Each row was made from one small tree. The marks that hang from a mark follow it in brackets, in the order of their numbers. Every link used is in the known rows. Write each row's tree.
Known rows
q_920(q_486 q_653 q_708(q_5)): [ 117  -47    4  -43  -63   51 -125  204   57   52   91  206  123   44
 -132  -63    8  -30   30  233   40  -51   43   89   80 -194 -190  -48
 -143 -156   -3  261 -205  -29 -179 -100  140  121 -171  -77  -87 -420
  -12   45  -76 -347   30   33  166  -60  114 -247 -251  -20 -148    4
   44  -12  -12 -175   20  -57]
q_653(q_394(q_961) q_892): [ 153   64    4   -2  -12   51  -59   89   91  -31  111   60   91 -162
 -129   11   32  -69   -7  183  104  -58   11   -1   11 -122  -36   40
 -138 -129   -9  295 -169  -37 -272  -99   76   -5 -176 -105  -75 -305
  -69  -12   38  -99   41   34  189 -164  150 -123 -254 -104 -137  -72
  -33   45 -116 -186   12  -38]
q_28(q_5(q_708(q_653(q_920))) q_677): [  75  107   37 -158  -64  -49  -97  289 -160  -13   85   -7   65  -79
 -153  -60   62   20   12   43   39   28   12   52   95 -108  -11   27
 -104 -153   43   92 -109  -76 -123  -39   49    1 -242 -130  -89 -477
   52   74  117 -139  120    1  198 -164   62  -14 -236  -63 -176  -94
   33  122  -96 -137   -4    2]
q_516(q_644(q_5(q_677(q_28) q_708))): [  52  205   47  -76  -44   -7 -306  105 -155   47  106 -259   93  -97
 -117  -78   80 -142  -40   72  -81  -80   -7   66  127 -194  -15   90
  -46 -148   40  113  -60  -42 -267 -149   98  -21 -119 -186 -108 -415
   11  161   10 -133   28  -91  182 -199  125 -195 -233 -176 -161  -90
   27   23  -57  -55   12  -93]
q_708(q_5(q_420(q_644)) q_892(q_961(q_653))): [  78   79   35 -211   36   61 -178  190 -159   49  100  178   87   31
 -126  -58   37   46  -58  190   44  -47   63   33  119 -147  -91   42
  -23 -139   68  243  -79  -73    3 -123   89   23 -369  -93  -83 -354
  -16  -21   27 -193  164  103  192 -129  110  -45 -244   37 -109    0
   40  173   23 -247   -1  -68]
q_394(q_892 q_961(q_708)): [ 119   54   20 -129  -54   46   92  111  123   13  105   43   79  -55
 -123  -64   -1   37  -87  126   69 -100   26   11   39 -224  -37   64
 -121 -137  -17  296 -186 -132  -93  -78   69 -106 -248 -114  -91 -172
  -28   46  -20 -178  -36   47  185 -135  204   46 -270 -105 -154  -63
   27   26  -67 -170  -28  -56]
q_961(q_28(q_677(q_5)) q_708(q_653(q_920))): [  87   37    6 -212    6  -71  127  278 -147   11   69  185   95  -23
 -186 -134   18   51   11   -4   50    7    3  -15   92 -249  -70   50
 -174 -175   -5  187 -190 -121 -109  -89  101  -22 -360 -133 -134 -295
   26   83  126 -240   -8  -10  185 -186  131   21 -227  -14 -147  -80
   50   80 -168 -134  -27   31]
q_420(q_644(q_5(q_708) q_516)): [  67   98   70 -102  -41   44 -457   40  -60   75   94 -227   57 -196
 -118  -69   80 -154  -21   98  -78  -33  -27   78  163 -132   17   48
   -2  -78    4   58  -46  -45 -183 -130   51   57  -30 -144  -97 -305
   17  144    1 -104   53   30  197 -130  164 -270 -240 -134 -195  -12
   39  -53   69  -91   27  -35]
q_394(q_420 q_961(q_28 q_892)): [ 128  102   24 -144  -20   45  103  121   61   30  114  175   76  -16
 -170  -89   11   37  -41  105   53 -101   52    3   73 -206  -57  114
 -118 -156    0  326 -145  -91 -122 -139   91  -68 -324 -141  -99  -42
  -33   47  -16  -93  -15   60  182 -171  193   -5 -274  -32 -104  -63
   14   16 -100 -206   17  -58]
q_394(q_420(q_644) q_892 q_961(q_653(q_920 q_984))): [ 108  -19   54 -195  -32   75  180  130  367   15  118  294   44  -64
 -160  -43   65   33  -62  202  102  -38   39   -4   61  -84  -80   65
  -89  -95  -18  469 -176  -54  -77 -133   69  -15 -305  -43 -117 -172
  -48  -31    4  -44  163  123  214 -139  212  -14 -279   52 -125   25
   -7   24  -60 -209    6   13]
q_984(q_653(q_920(q_708))): [ 131  -38   12 -127  -71  -27  -87  133  186   -6  106   84   91 -106
 -135  -29   12  -56   92  110   61  -41   38   34   58 -153  -69  -24
 -130 -110  -55  280 -202  -59 -152  -79  146   15 -173  -94 -147 -303
    0   69  -25 -100   20   57  179  -93  173 -128 -244   11 -198   15
   27   37  -59 -174   -9    3]
q_394(q_420(q_644) q_961(q_892)): [ 113   73   40 -133  -40   76  -23   74  104   23  112  152   48  -65
 -140  -61   33  -12  -33  166   28  -83   23   21   89  -79  -64   81
  -70 -124   22  292 -126  -70  -92 -145   51  -72 -252 -126 -102 -129
  -33   34  -13  -92   63   73  202  -87  201  -62 -279    0 -107  -28
   -7   11  -11 -208   36  -95]
q_168(q_677(q_5(q_28 q_420(q_920) q_708(q_892)))): [  16   33   21 -111   -4   15 -232  292 -262   60  107 -134   88  -81
 -147  -79   39  -79  -42  176   80  -22  -57   28  112 -232 -102   69
  -68 -191   53  107 -112  -61  -90 -124   47 -106 -253 -194  -80 -427
   11   40   -9 -176  161  -51  160 -124  102 -297 -229 -105 -151  -39
   14  180  -47 -155  -39 -198]
q_420(q_394(q_892 q_961(q_708(q_653))) q_644 q_920): [  52  -96   54 -359   51  134   -7  199  -42   48  110   89   78  -10
 -132  -96  102   78   16  194  133  -50   42   13   93 -171 -101   38
  -53  -53   11  308 -149 -170   67 -153   42  -71 -283  -59 -103 -414
  -20  -21  -80 -111  188  115  241  -73  230 -126 -285   13 -160  -83
  -47   14   33 -279   32 -125]
q_677(q_5 q_28 q_890(q_486 q_984(q_653(q_394)))): [ 165 -106  -23   -9   56   51   31  159  179  -57  110  153   79 -174
 -161  -81  -30  -88   -4  204   28   22  -96   47   15 -185  -77  -18
 -210 -253  -68  277 -174   32  -40  -76  152 -104 -143 -176 -165 -113
  -27   25  -76 -127 -167 -125  136  -45  158   22 -255  -80 -289   53
   30  144 -341  -99 -112 -143]
q_892(q_961(q_28(q_5 q_677) q_653(q_394 q_984))): [ 137   88  -15 -147   19   -3  121  242  -85  -30  101  191   72  -52
 -194  -54   38   72   16   76  164   -9   29   -7   58  -96 -115   65
 -135 -202  -35  245 -146  -71  -74 -140  119   69 -341  -98  -79 -359
  -27   13   78  -91   30   76  193 -247  105   80 -231 -109 -163 -106
   41   59 -174 -197  -30   52]
q_984(q_486 q_653(q_394(q_420) q_708 q_892(q_961))): [ 192   25   -5  -64   15   73   80  147  386  -67  130  234   95 -133
 -144   40   15   60   84  240  175  -60   14  -38  -39 -170  -73  -59
 -140 -118  -45  489 -221  -15 -145 -123  116   29 -246  -62  -97 -212
  -85  -77  -38   29   74  107  192 -164  154  -61 -251   17 -142  -35
  -56   73 -163 -259   42   -3]
q_420(q_394(q_961(q_28(q_677)))): [  86   52   -4 -153   16   35  -32  138 -169   21   99   56   87  -60
 -175  -83   28    7   30   93  113  -59   -2   38   86 -127  -93  110
 -117 -122    6  191 -184  -75 -132 -130   42  -45 -263 -139 -107 -294
  -13   71    9  -92   -8   43  197 -178  182  -10 -267 -102 -168 -102
   29    4  -88 -190   72  -39]
q_209(q_168(q_677(q_28)) q_653(q_394)): [ 124  -43  -74  128   37  -36  -82   47   67  -89  132   65   74 -122
 -105    2   45 -181   -9  213  203  -51  -82  -96   70 -287  -38   60
 -235 -121  -66  132 -156   41 -189 -115  108 -121 -211 -171  -58 -330
    0   68   44  223  -37   -5  183 -106  237 -156 -237 -149 -214  -73
   -2   -7 -145 -124    5 -164]
q_920(q_486 q_653(q_394 q_892) q_708): [ 166  -95  -12   56  -50   92  -79  236  161    0  110  199  125  -88
 -131    8   37  -78   72  326  152  -44   52   26   24 -136 -213  -76
 -164 -196  -52  340 -217  -16 -256 -116  144   89  -98  -61  -39 -525
  -81  -28  -65 -275   72   59  168  -72   86 -300 -265  -28 -134  -45
  -34   21  -65 -184    1  -32]
q_209(q_168 q_653(q_394 q_892 q_920)): [ 177  -88  -42   65  -10  -54  -33   66  261  -99  112  109   98 -189
  -99   61  104 -158   30  233  217   -1   11 -100   37 -206  -25   15
 -219  -46  -72  211 -162   45 -295 -122   82  -22 -180  -83  -41 -352
  -19   -8   95  190  112   47  217 -143  192 -176 -248  -68 -183 -108
  -29  -13 -125 -148   59  -39]
q_961(q_708(q_5(q_420) q_892)): [  91   87   12 -114  -31    8 -161  176 -143   30   86  104  119   35
 -128  -77  -16   41  -70   93   22  -66   19   22  101 -320  -44  -20
  -88 -150   61  188 -104  -92  -83  -79   82   17 -316 -123  -67 -302
    4   30   71 -254   59   16  176 -123   87  -26 -244  -42 -129  -29
   61  147  -55 -187  -28  -75]
q_28(q_5(q_420(q_644(q_516)) q_708) q_677(q_890)): [  40  107   25  -57  -28   53 -320  260 -278    9   82 -191   45 -135
 -140 -119   39  -16  -22   93  -25   30  -57  110  166   20  -31  -34
  -14 -185   73  -55  -52  -49  -33 -110  -20  -14 -164 -198  -25 -407
   48   53   97 -129   68  -28  164 -100   56 -138 -250 -149 -172  -46
   51  126  -22  -56  -26  -50]
q_209(q_168(q_677(q_890(q_486)))): [ 148  -53  -53   52  -23  -23  -50   29  162  -45  112  -20   75 -129
 -131  -26  -73 -122   26  137   61  -41  -85  -35   57 -161  -22   48
 -225 -107  -60   86 -202   56  -51  -60   86  -66 -174 -206 -108  -60
   25  104  -15   35  -98  -28  161  -31  231  -24 -233 -139 -253   -6
   33   -9 -162  -96   35 -147]
q_516(q_644(q_5(q_420(q_394) q_677 q_708))): [  27  138   46  -80  -34   25 -375  169 -173   83   99 -278  107  -80
 -121  -53  121 -109   19   97  -42  -64    3   76  145 -197  -30   75
   -2 -125   79   90  -32  -35 -208 -190   53  -15 -141 -170  -69 -525
    9  113  -41  -71  162  -35  199 -182   94 -218 -256 -156 -139  -92
    8   45    4  -97   47 -121]
q_420(q_920(q_653 q_708)): [ 114 -102   25 -127  -40   65 -177  224   36   25  101    8   98  -28
 -136  -61   39  -71   78  220   68  -45   45   61   86 -144 -159   -4
 -104 -151  -20  209 -168  -75 -109 -107  161   38  -85 -107 -118 -428
   12   72  -52 -263   22   61  192  -67  161 -220 -258  -40 -161  -31
   -4  -20   26 -176   58  -59]
q_677(q_5(q_708) q_890): [  82   24   22  -87  -75   36  -92  143  -54   14   71  -55   74 -132
 -139  -70   -2 -109  -64   86   -4  -10  -67   75   89  -68  -58   56
 -143 -157  -19  134 -134   -8 -116 -108   64  -82 -230 -181 -103 -239
   16   49   15 -145  -40  -77  156  -84  142  -85 -248 -120 -158   -6
   68   80 -160  -72  -64 -108]
q_677(q_5 q_28 q_890(q_486)): [ 118  -39  -13  -31   -4   45   -9  143  -33   -8   90  104   60 -129
 -141 -109  -40 -120  -66  133  -46  -22  -91   78   74 -159  -73   43
 -185 -185  -39  176 -178   13  -72  -78  103 -112 -156 -205 -143 -110
    9   67   -5 -224 -144 -134  140  -57  159  -41 -244 -117 -239   31
   48  105 -275  -38  -93 -109]
q_5(q_28 q_677 q_708(q_653(q_892 q_920))): [  78   85   49 -177  -21  -46 -159  239 -200   -2  101 -171  113 -106
 -141  -35   79  -55   14  161   30   10   12    0   86 -118  -64   35
  -62 -171   63  206 -138  -48 -228 -153   41  -55 -280 -119  -89 -616
   -6    2  -43  -97  207  -28  198 -192   71 -230 -246  -48 -147 -148
   -4  169  -37 -172   51  -27]
q_984(q_486 q_653(q_394 q_892 q_920(q_708))): [ 163  -41   -7  -45  -10  -23   37  175  338  -79  133  227  113 -165
 -140   27    3  -20  147  213  152  -28   35  -29   -8 -222  -78 -103
 -154 -133  -71  405 -253  -35 -231  -83  153   80 -111  -58 -107 -360
  -62  -29    1   28   92   63  176 -113  126 -223 -251   45 -169  -24
  -33   72 -148 -222  -17   31]
q_516(q_644(q_5(q_28(q_677(q_890)) q_708(q_892)))): [  55  207   35 -144  -95   15 -277  171 -218   45   98 -288  121 -108
 -114  -78   58 -104  -29   66   43  -70  -23   52  134  -68  -37   65
  -40 -161   35   59  -55  -26 -177 -102   55  -20  -94 -194  -91 -406
   22  112  106 -141   55  -84  164 -204  100 -116 -228 -135 -137 -109
   24   74  -37  -82   77 -104]
q_516(q_644(q_5(q_420))): [  86  138   33  -15  -70    1 -333  106  -22   76   93 -138   81  -98
 -105  -43   60 -140    9   90  -76  -97   38   74  129 -208   27   86
  -52 -110   34   79  -41  -16 -230 -120  103   57  -25 -173  -98 -274
   22  152   26 -157   57  -11  188 -159  120 -129 -234 -142 -153   18
    1    5  -15  -65   32  -98]
q_168(q_209 q_677(q_890(q_486))): [ 139  -24  -45  127  -15   38  -82   83  107  -40  116  -36   48 -102
 -171  -63 -138 -133   10  119   -5  -20  -86  -23   56 -125  -31  113
 -212 -167  -47  144 -221   18  -69  -17  122  -93 -207 -211  -99   -7
   14  114  -62  -62  -87  -77  153  -23  229  -38 -239 -157 -276   81
   21   -3 -227  -80   -5  -74]
q_644(q_5(q_28(q_677) q_420 q_708)): [  37  116   26  -58  -63  -16 -350  232 -281   59   89 -281   96  -95
 -125  -78   61  -93  -17  165  -35  -19  -23   79  153 -139  -32   61
    1 -209   59   39  -61  -45 -163 -139   34  -45 -101 -189  -93 -565
   30  123   41 -157   90  -57  179 -199   83 -242 -245 -171 -167  -99
   51   91  -15 -100   58 -103]
q_961(q_28(q_5) q_653(q_394 q_708) q_892): [ 147  107   11  -92   22   38  100  218  -12  -25  112  219   84  -18
 -201  -68   59   81   19  111  102  -24   60  -46   62 -308  -56  -24
 -153 -192  -41  262 -171 -120  -80 -107  128   -2 -382 -118  -25 -251
  -69  -29   10  -37   68  102  188 -187   94  -74 -238  -74 -145 -111
   32  116 -179 -237  -75    6]
q_892(q_961(q_653(q_394 q_920) q_708(q_5(q_28)))): [ 125   69    6 -282   11   -7   39  148  -57    5  101  137  135  -30
 -154  -68   55   60   12  105   87  -30    2  -14   61 -257 -134   16
 -128 -130   14  312 -179 -122 -123 -149   92   44 -430  -48 -119 -413
  -31  -24    9  -74  152   63  189 -171  159   13 -224  -26 -111  -90
   53   39  -91 -224    8   41]
q_28(q_677(q_890(q_486 q_984))): [ 172  -39  -26   12    1    8  -67  153   88  -53   97  -20   80 -153
 -153  -47  -77  -71   63  138   24    4  -63   47   44  -14  -71   51
 -187 -224  -15  114 -166   44  -15  -36   79  -29  -55 -189 -124  -74
   31   96   30 -144 -125  -69  163  -59  146  118 -266 -120 -273    0
   29   48 -225  -91   58  -54]
q_890(q_168(q_209) q_486 q_984(q_653(q_394 q_892))): [ 256  -59  -27  214   71    3  -56   69  434 -113  133  101   79 -210
 -199    3  -83  -79   70  290   56    7  -11  -74  -46  -93  -18   49
 -174 -207  -73  380 -249   25 -198  -20  175  -50 -199 -132 -173   26
  -77   76 -162  -20  -77  -28  188  -55  166   41 -260  -89 -317   34
    3   71 -296 -210   66    3]
q_920(q_486 q_653(q_394 q_984) q_708(q_892(q_961))): [ 166 -140  -22  -91  -89  134   41  291  187   13  118  274  128  -10
 -127   28   46  -13   30  305  309  -65   87   21   11 -109 -286  -51
 -144 -203  -55  401 -180  -32 -122 -131  161   97 -199  -11  -63 -582
  -80  -69  -55 -338  103   92  168 -116   86 -150 -262    8 -130  -49
   -8   90  -62 -230  -42   -3]
q_394(q_420(q_920(q_653(q_892)))): [ 146  -21   36  -96  -22   64 -154  191  123   12  103  121   86  -68
 -147  -37   43  -54   27  220   49  -24   26   19   69 -126 -109   20
 -105 -114   -6  292 -125  -11 -184 -122  118   60 -113 -103  -95 -243
   -8   38  -19 -188   67   60  210  -92  154 -124 -268  -21 -137   -8
  -50  -35  -24 -174  106  -94]
q_708(q_5(q_28(q_677)) q_653(q_892 q_984(q_486))): [ 104  100    4  -98    0  -82  -10  240  -69  -51   95  196  104  -30
 -159  -28   -7   36    9  140  120  -26  -16   -6   60 -149  -38  -10
 -104 -162   31  271 -187   25 -149  -89   90  138 -179  -88 -104 -418
   13   -7   90 -184  129  -13  194 -218   49 -113 -223  -24 -171  -84
   -2  121 -125 -212   75  -35]
q_653(q_708(q_5(q_28 q_420 q_677(q_890)) q_892)): [  70  103   -5  -78  -14   60 -203  209 -242    8   87 -111  127   59
 -123  -82   13   25  -40  161   28  -17  -24   51  108 -168  -94  -71
  -60 -150  117  127 -154  -42  -89 -114    5  -62 -334 -163  -49 -404
   -9  -50   28 -238   94  -63  172 -162   78 -218 -238  -75 -135  -84
   36  241  -57 -174   45  -76]
q_708(q_5(q_420(q_920)) q_653(q_394 q_984) q_892): [  76  -33   30 -189   37   58 -136  309  -88   13   99  234  125   74
 -122  -21   65   33   -6  157  177  -17   73    0   81 -257  -53  -39
  -70 -126   74  297  -50  -42  -38  -86  132  114 -267  -49  -74 -499
   -4  -76   80 -206  248   46  215 -169   56 -157 -243   40 -123  -22
  -30  219  -76 -278  -20 -105]
q_708(q_5(q_420(q_394)) q_653(q_920 q_984) q_892): [  71  -52   23 -241  -24   18  -85  286  -53   28   97  301  118   57
 -145  -20   82   52  -14  105  175   -9   59   19   97 -296  -66  -27
  -83  -66   65  299 -101  -23  -58  -82   83  102 -352  -27  -93 -516
    7  -71   62 -194  294   59  209 -156   55  -74 -249   93 -148   -5
    5  218  -79 -244  -25  -35]
q_653(q_708 q_920 q_984(q_486)): [ 164  -66   -5  -73  -96   -4   77  131  355  -51  108  188   69 -114
 -163   26  -16  -26   70  146  121  -23   15    6    9 -209  -70  -28
 -189  -69  -41  302 -252   15 -192  -91   86  136 -185  -53 -124 -234
  -16   -2   42 -114  117   41  195 -141  130  -98 -230  -57 -211   35
   29   57 -192 -139  -10  112]
q_677(q_28(q_5(q_420 q_708))): [  63   89   27  -43  -42   19 -218  211 -247   15  103  -39   48  -80
 -140  -91   33  -43  -86  167  -55  -42    4  100  120 -238  -19   29
  -72 -202   41  102  -79  -72 -142 -116   69  -56 -238 -176  -70 -450
   14   65   -1 -175   46  -35  163 -122   57 -113 -246 -146 -182  -29
   61  173 -114  -97 -106  -85]
q_516(q_644(q_5(q_28 q_420))): [  72  162   33  -41  -74  -15 -365  114 -136   87   93 -217   91 -104
 -106  -61   71 -147    7  120  -74 -102   24   80  146 -202   10   87
  -26 -132   51   49  -47  -21 -251 -151   78   34  -18 -184 -102 -350
   19  143   -8 -162   86  -31  185 -182  106 -180 -226 -158 -149  -15
    4   29   22  -74   67 -111]
q_961(q_28 q_708(q_653(q_394 q_984(q_486))) q_892): [ 153    0   -4 -173    7  -14  240  240   67  -44  118  341  111    3
 -187  -51  -23   92   41   81  189  -65   63 -101   40 -376  -66  -10
 -174 -225  -62  357 -162  -95  -35 -142  179   59 -327  -78  -77 -299
  -49  -19    0  -52   40   74  185 -164   99   13 -254  -17 -142  -92
   22  103 -203 -246 -101  -15]
q_653(q_708(q_892) q_984): [ 152   -8    4  -55 -105   60  -58  128  155  -16   98   94   77  -72
 -145   22    4  -43  -35  134  171  -68   22    4   33 -144  -66   -1
 -143 -108  -27  269 -172   -1 -119  -71   93   43 -226  -87  -84 -257
  -29   -5   61 -242   54   52  192 -168  108  -45 -232  -74 -194  -14
   25  133 -125 -179  -10   21]

Which tree is each row?
[  78  173   11  -89   17  -18 -197  127 -260  -11  101   63  107   35
 -121  -78   -4  -28  -84   96   11  -43   -4   35  106 -236  -77    3
  -81 -140   71  172 -129  -59 -189  -72   81  -26 -255 -148  -82 -317
   -3   54   62 -246   -3  -73  185 -155  106 -124 -244  -58 -159  -85
   42  156  -80 -177    7 -100] : q_708(q_5(q_677(q_28)) q_892)
[  77   77   -4   24   17    1 -239  181 -241   -4  101  -55   67  -34
 -122  -71   -3  -93  -22  181  -60  -38    4   59  118 -173  -78   30
  -60 -217   67  113 -109  -43 -171 -147   74  -87 -168 -190  -75 -406
    5   80  -40 -190   -3  -62  180 -113  100 -151 -266 -141 -175  -34
   25  160  -83  -94  -26 -105] : q_5(q_420 q_677(q_28))
[  62  166    4  -41  -69   -4 -305  174 -202   51   88 -246   99  -89
 -109  -90   44 -118   20   90  -37  -65  -21   81  152  -78  -25   52
  -38 -164   54    1  -60   -4 -178 -131   52    9  -22 -213  -92 -364
   37  129   74 -159   35  -87  168 -173  107 -141 -230 -168 -150  -42
    6   43  -33  -35   80 -117] : q_516(q_644(q_5(q_28(q_677(q_890)) q_420)))
[ 163  -22    8 -214  -57    4   63  148  177   -8  106  184   70  -94
 -157   10   27  -22   14  113  127  -31   53    1   40  -90 -116   87
 -138 -115  -56  328 -161  -28  -91 -127  130   86 -294  -46 -134 -284
   -8   21   -6 -108  112  102  197 -156  170   86 -238  -45 -182    9
   36   27 -127 -164  -26   62] : q_892(q_961(q_653(q_920 q_984)))
[ 114  133    9 -188  -42   33   76  181 -136   26  100   83   87   15
 -168 -117    1  116  -82   51   59  -59   49   14   70 -288  -30   43
 -122 -164   11  195 -136 -168  -99  -86   73  -27 -384 -141  -81 -227
  -18   48   58 -225  -54   38  174 -202  134   43 -243 -105 -156  -90
   59  112 -112 -189  -70   -6] : q_394(q_961(q_28(q_5) q_708(q_892)))
[ 156   -4   17  -53  -86   89 -145  180   87    3   99   91   91  -36
 -144  -16   23  -43   -9  212  118  -37   33    9   50 -186 -101  -27
 -127 -150   -9  223 -165  -22 -161  -55  122   -6 -187 -108  -90 -355
  -34   23   -9 -283  -14   80  185 -115  114  -38 -247  -47 -161  -16
   22  110  -17 -170   41  -31] : q_920(q_653(q_708(q_892)))
[  86   26   25  -51   12   83 -447  287  -68   89   97 -177  102  -18
 -105  -71   91  -89   48  193  -33   39   48   78  145 -209 -111  -52
   23 -135   45   66  -26  -51 -178 -145   81  134   67 -129  -44 -420
   28  122  -99 -286   94  -10  204 -126  133 -377 -266 -179 -209  -14
  -25  -18   50  -65   40 -118] : q_644(q_5(q_420(q_920(q_486 q_653)) q_677) q_516)
[  78  163   59  -90  -92   -1 -308   68  -13   72   97 -210   91 -140
 -117  -42   73 -147  -14   55  -54  -99   14   66  114 -182   26  113
  -68 -102    8  117  -53  -23 -249 -120  106   44  -78 -161 -112 -305
   17  162   23 -104   57  -17  186 -181  133 -127 -227 -152 -154  -35
   28  -33  -23  -79   36  -77] : q_516(q_644(q_5(q_708)))
[ 122   55   37 -166  -78   13  -31  250  -24   -5   99   34   58 -102
 -153   -8   76   39  -64  107   95  -28   39   40   48 -113  -17   52
  -98 -142   -6  249  -91  -43  -79 -114   87   49 -321  -85  -75 -485
    2  -12   14 -174  143   51  192 -199   57  -20 -230  -81 -182  -85
    8  127 -114 -179  -76   -5] : q_28(q_5(q_708(q_653(q_892(q_961) q_984))))
[  96    8  -44  184  -11  -20  -99  121   67  -34   99   26   26  -90
 -158  -40  -18 -186  -59  129   76  -11  -85  -52   81 -204  -28  166
 -203 -149  -48  129 -184    4 -189  -59  120 -147 -239 -194  -65 -134
   27  123   -5   -7  -32  -55  183 -101  234 -152 -233 -163 -235   49
   11  -23 -171  -82  -28 -111] : q_168(q_209(q_653) q_677(q_5))
[  70  121   27  -62  -30  -18 -368   56 -224   43   90 -215   68  -95
 -116  -74   49 -142   26  149 -103    0  -31   58  164  -80  -51   43
   -9 -119   42   15  -96  -39 -220 -177   28  -14  -51 -177 -113 -434
    3  130  -25 -138   33  -46  218 -135  158 -322 -245 -135 -197  -65
   20   -2   60 -127   89 -108] : q_420(q_644(q_5(q_28 q_677)))
[  77   41  -22   13  -37    7 -105  241 -147   -9   64   12   65  -85
 -134  -81  -21  -76  -15   97   18    8  -62   74  108   -6  -84   24
 -118 -200   25   52 -140   -3  -82  -82   41  -80 -142 -208  -83 -250
   37   67  110 -233  -54  -90  162  -93  113  -46 -252 -120 -158   -8
   38  114 -154  -52  -11 -116] : q_28(q_677(q_5(q_420) q_890))
[ 185  -30  -11  -66  -80   62   28  130  221  -34  104   67   69 -146
 -151   34   37  -10  -30  169  162  -73   16    8   -7  -66  -95   33
 -152  -90  -50  355 -217    9 -134 -135   82   62 -296  -61  -88 -299
  -50  -46   33 -250   92   65  189 -205  128  -74 -221  -99 -194  -57
  -10   56 -152 -168   -6   71] : q_653(q_708 q_892(q_961) q_984)
[ 108  162    8  -88   20  -50  -17  223 -200   -8   88  132   61  -29
 -199 -103   -5   40   16   48   13    3   26   12  112 -147  -39   60
 -125 -209  -16  115 -142  -82 -100  -78  109   36 -253 -169  -70 -220
   17  108   79 -105  -46   52  188 -194  102   47 -238 -118 -183  -66
   63   59 -137 -154    7    0] : q_961(q_28(q_5 q_677) q_653)
[ 156  -36   -1 -248  -35   12  204  255   94   18  108  377  121   21
 -196  -58  -24   79   -4  105  182  -10  102  -70   50 -285 -159   -3
 -186 -176  -84  394 -174  -84  -76 -124  150  157 -414  -34  -73 -260
  -45   -6   25 -188  114   93  178 -163  114   22 -246  -12 -179    1
   67  107 -219 -195 -103   71] : q_961(q_28 q_653(q_920(q_486) q_984) q_708(q_892))
[  58   58   38 -131  -23   48 -364  160  -88   91   99 -144   97  -75
 -113  -54  113 -110   61  111  -10  -79   40   80  140 -223  -30   70
  -30  -57   37   99  -38  -45 -164 -155   85   74  -29 -142  -92 -364
   25  120  -14 -120  165    9  214 -139  143 -208 -246 -123 -164  -18
  -34  -29    1 -115   67 -138] : q_516(q_644(q_5(q_420(q_394 q_920))))
[ 109  141   46 -175   -8  -12   33  239 -137   13  111  130   73  -29
 -204  -95   36   62  -37   76   32  -27   73  -18  105 -270  -36   60
 -104 -224  -40  215 -105 -118  -44 -125  138  -11 -378 -144  -42 -263
  -21   46  -28  -34   58   84  175 -170   84  -22 -252  -87 -156 -102
   81  108 -131 -206  -98  -48] : q_961(q_28(q_5(q_708)) q_653 q_892)
[ 151  -42  -11 -135    3   16   68  171   77  -18  120  104  119 -158
 -152  -26   76  -13   70  168  143  -63   56    6   27 -182 -157   31
 -172 -111  -39  349 -247  -99 -241 -146  105   26 -310  -59  -93 -416
  -73  -50   64 -128  126   57  173 -198  139 -231 -234   22 -111 -127
  -26   25 -120 -208   -9  136] : q_653(q_394 q_892(q_961(q_28)) q_920(q_708))
[ 108   40   29 -162    7  -31  -95  138    1   -2   90  214  114  -26
 -127  -31   56  -29   47   66   39   -5   24   16   74 -271  -14   -1
 -153  -62   45  242 -143  -42 -215  -56  106   89 -262  -61 -124 -368
    3    2   69  -83  151   26  211 -134  126 -100 -230   37 -130  -14
    2   67  -87 -212   21   -9] : q_708(q_5 q_653(q_394 q_920))
[  68  -72    4 -112  -22   82 -205  301 -144   61   95   47   80   -2
 -131  -61   73   17   77  213   55  -30   63  123  115 -193 -144  -39
  -74 -109   30  125 -123 -104  -43 -138   39   65 -146 -106  -24 -467
   16   14  -77 -217  211   38  203  -54   83 -289 -270  -81 -191  -31
  -20   67  -55 -188  -24 -103] : q_28(q_5(q_420(q_394 q_920(q_486 q_708))))
[ 109  -19   29 -222  -30   92  -88  190   58   40  109   53   96  -17
 -116  -39   47    0   18  177  115 -110   57   55   77 -108 -157   60
  -82 -103   12  316 -132 -109  -24 -109   98  -22 -209  -96 -103 -225
    6   22   16 -204  105   74  199 -114  183 -106 -265   48 -107  -58
  -43   23  -17 -239   81  -30] : q_394(q_420(q_920(q_708(q_892(q_961)))))
[ 131   -4   32 -217  -21   26   62  184   99  -14  108  282   95  -46
 -145  -53   64   32   43  104  100  -33   34  -64   80 -256  -79  -29
 -131 -134    1  324 -128 -114  -65 -126   97  -23 -333  -62  -87 -337
  -38  -25   36  -46  177   84  212  -66  142  -35 -265   92  -94  -63
  -25   65  -74 -236  -28  -33] : q_961(q_708(q_653(q_394(q_420(q_644)) q_920)) q_892)
[ 165  -31   -1  -94  -33    3  -76  135  202  -11  111  223  105 -126
 -124   13    5  -71  121  158  119    9   59   -1   26 -154  -92  -48
 -165  -98  -62  304 -165  -17 -244  -98  123   96 -141  -56 -103 -286
  -45   24  -63  -40   90   49  196  -73  156 -126 -252  -32 -201   44
    1   35 -127 -186  -23  -61] : q_984(q_653(q_394 q_920(q_486)))
[ 143  -66   -2  -15  -30   17   51  212  217  -55  114  213   97  -94
 -139   38   16  -33   70  207  177  -85   33  -10   16 -180  -75  -34
 -154 -177  -43  380 -207  -15 -130  -89  159   82 -126  -62  -84 -458
  -40  -45   27 -110  104   66  186 -147   81 -185 -251   20 -146  -53
  -48  104 -148 -226  -22   37] : q_920(q_708(q_653(q_394 q_892 q_984(q_486))))
[  79   33   58 -234  -66  -27 -161  188 -146   35   96  -88   98 -108
 -137  -44   57  -76   15  142   35  -30   25   31  100 -167  -32   73
  -89 -149   32  183 -118  -54 -171 -119   70  -31 -251 -110 -131 -504
   18   40  -48  -79  172   22  191 -148  104 -110 -239  -32 -150  -59
   34  130  -26 -172   35  -23] : q_5(q_28 q_708(q_653(q_920)))
